M =
array([[127, 108, 117, 131, 143, 137, 133, 123, 138, 129, 109, 148],
       [140, 116, 145, 119, 131, 127, 142, 111, 153, 119, 115, 149]])
M[0, -12] = 127
M[-2] = [127, 108, 117, 131, 143, 137, 133, 123, 138, 129, 109, 148]
M[1] = [140, 116, 145, 119, 131, 127, 142, 111, 153, 119, 115, 149]
M[:, -3] = [129, 119]
M[1, -5] = 111
M[1, -8] = 131
M[0, 10] = 109
M[1, 2] = 145
M[-2, -3] = 129
M[1, -6] = 142
M[:, 1] = [108, 116]

A =
[[128 119 112 128 122 124 119 123 131 123 129 123 127 125]
 [119 147 128 131 136 140 140 129 142 126 127 132 129 126]
 [129 124 110 132 116 140 115 132 132 132 123 137 123 145]
 [126 124 123 122 136 122 123 137 120 125 122 135 120 128]
 [141 124 134 119 124 116 121 132 125 109 108 125 102 143]
 [116 131 138 131 150 143 134 126 119 118 135 126 143 122]
 [128 129 114 128 150 133 117 136 137 126 119 130 113 147]
 [123 127 118 120 140 133 125 137 115 137 134 131 129 128]
 [130 124 131 132 131 132 127 119 122 127 126 132 126 122]
 [115 127 133 136 140 125 115 108 120 126 132 129 127 125]
 [118 142 132 127 141 137 132 129 146 124 126 133 138 126]]
A[0,0] = 128
A[-11,13] = 125
A[-7] = [141, 124, 134, 119, 124, 116, 121, 132, 125, 109, 108, 125, 102, 143]
A[0,6] = 119
A[:, 1] = [119, 147, 124, 124, 124, 131, 129, 127, 124, 127, 142]
A[5,3] = 131
A[:, 7] = [123, 129, 132, 137, 132, 126, 136, 137, 119, 108, 129]
A[2] = [129, 124, 110, 132, 116, 140, 115, 132, 132, 132, 123, 137, 123, 145]
A[-5] = [128, 129, 114, 128, 150, 133, 117, 136, 137, 126, 119, 130, 113, 147]
A[-10,-11] = 131
A[7,-3] = 131
A[-8,-10] = 136
A[7,9] = 137
A[-1,-14] = 118
A[3,8] = 120
A[-6,4] = 150
A[1] = [119, 147, 128, 131, 136, 140, 140, 129, 142, 126, 127, 132, 129, 126]
A[1,6] = 140
A[-6] = [116, 131, 138, 131, 150, 143, 134, 126, 119, 118, 135, 126, 143, 122]
A[2,7] = 132
A[:, 5] = [124, 140, 140, 122, 116, 143, 133, 133, 132, 125, 137]
A[:, -12] = [112, 128, 110, 123, 134, 138, 114, 118, 131, 133, 132]
A[2,-10] = 116
A[-2,-1] = 125
A[5,-5] = 118
A[-8,3] = 122
A[0] = [128, 119, 112, 128, 122, 124, 119, 123, 131, 123, 129, 123, 127, 125]
A[-5,1] = 129
A[-9,13] = 145
A[:, 10] = [129, 127, 123, 122, 108, 135, 119, 134, 126, 132, 126]
A[-10,-7] = 129
A[-4] = [123, 127, 118, 120, 140, 133, 125, 137, 115, 137, 134, 131, 129, 128]
A[-1,-3] = 133
A[-7,-8] = 121
A[-6,6] = 134

W = [118 151 108 137 134 104]
W[-6] = 118
W[2] = 108
W[4] = 134
W[1] = 151

grid = [129, 125, 138, 151, 127, 148, 128, 133, 122, 132, 98]
grid[0] -> 129
grid[10] -> 98
grid[8] -> 122
grid[4] -> 127
grid[6] -> 128
grid[9] -> 132

data =
[[129 128 128 129 134 135 127 121]
 [133 131 131 130 128 131 133 130]
 [123 145 117 120 134 128 128 123]
 [137 106 106 137 121 131 110 129]
 [122 121 127 126 128 137 119 134]
 [128 122 131 118 127 121 132 135]
 [121 129 127 132 129 127 131 137]
 [119 124 129 119 126 127 121 130]]
data[0][0] = 129
data[:, 1] = [128, 131, 145, 106, 121, 122, 129, 124]
data[1][7] = 130
data[:, 4] = [134, 128, 134, 121, 128, 127, 129, 126]
data[2][6] = 128
data[6][4] = 129
data[:, 5] = [135, 131, 128, 131, 137, 121, 127, 127]
data[2][4] = 134
data[2] = [123, 145, 117, 120, 134, 128, 128, 123]
data[4][3] = 126
data[7][4] = 126
data[5] = [128, 122, 131, 118, 127, 121, 132, 135]
data[7][0] = 119
data[2][2] = 117
data[:, 2] = [128, 131, 117, 106, 127, 131, 127, 129]
data[3][2] = 106
data[:, 3] = [129, 130, 120, 137, 126, 118, 132, 119]
data[5][3] = 118
data[4][1] = 121
data[3][3] = 137
data[0][1] = 128
data[5][2] = 131
data[2][7] = 123
data[:, 7] = [121, 130, 123, 129, 134, 135, 137, 130]
data[1][1] = 131

a =
[[136 143 122 127 113 115 126 113 134 135 126]
 [135 140 120 128 113 113 124 113 130 134 129]
 [144 123 132 140 107 107 140 132 129 127 138]
 [139 112 134 128 131 113 130 144 117 125 139]
 [150 124 139 147 111 106 140 127 136 125 140]]
a[0][0]: 136
a[4][8]: 136
a[2][5]: 107
a[:, 2]: [122, 120, 132, 134, 139]
a[0][3]: 127
a[1][9]: 134
a[4][6]: 140
a[1][4]: 113
a[2][6]: 140
a[1][3]: 128
a[0][8]: 134
a[:, 9]: [135, 134, 127, 125, 125]
a[4][3]: 147
a[0]: [136, 143, 122, 127, 113, 115, 126, 113, 134, 135, 126]
a[4][4]: 111
a[:, 3]: [127, 128, 140, 128, 147]
a[3][4]: 131
a[1][8]: 130
a[2][9]: 127

m = ((127, 125, 128, 117, 124, 128, 138), (134, 132, 122, 121, 124, 117, 133), (111, 123, 128, 127, 118, 140, 128), (123, 130, 127, 122, 119, 122, 99), (133, 121, 133, 123, 137, 135, 122), (134, 140, 132, 145, 138, 123, 135), (127, 128, 126, 118, 127, 134, 128), (127, 135, 125, 116, 120, 135, 132), (115, 115, 127, 123, 117, 122, 129), (136, 136, 128, 123, 125, 111, 137), (136, 133, 124, 111, 129, 139, 134))
Indices start at 0.
(0, 0) = 127
(4, 1) = 121
(1, 2) = 122
(4, 3) = 123
(2, 5) = 140
(0, 3) = 117
(7, 5) = 135
(6, 6) = 128
(5, 5) = 123
(10, 5) = 139
(5, 4) = 138
(6, 3) = 118
(7, 4) = 120
(6, 1) = 128
(2, 0) = 111
(0, 5) = 128
(8, 0) = 115
(2, 2) = 128
(8, 2) = 127
(5, 1) = 140
(6, 4) = 127
(8, 6) = 129
(6, 5) = 134
(10, 6) = 134
(0, 2) = 128
(8, 5) = 122
(2, 1) = 123
(1, 1) = 132
(3, 3) = 122
(1, 6) = 133

arr =
[[147 116 147 128 133]
 [115 121 127 100 134]
 [129 149 119 115 124]
 [118 119 118 138 116]
 [141 142 119 111 123]
 [139 136 146 134 126]
 [130 134 115 133 138]
 [130 118 137 123 124]
 [135 121 126 135 124]
 [125 131 126 137 148]
 [106 117 128 134 132]
 [138 128 109 116 129]
 [133 138 134 121 123]
 [106 126 134 141 148]]
Rows and columns are counted from 0.
(0, 0): 147
(5, 4): 126
(0, 4): 133
(3, 1): 119
(4, 2): 119
(9, 2): 126
(11, 1): 128
(2, 3): 115
(9, 1): 131
(9, 3): 137
(5, 0): 139
(7, 2): 137
(11, 0): 138
(12, 0): 133
(1, 3): 100
(6, 0): 130
(3, 3): 138
(4, 1): 142
(2, 1): 149
(8, 3): 135
(10, 3): 134
(12, 3): 121
(13, 0): 106
(8, 1): 121
(1, 0): 115
(4, 4): 123
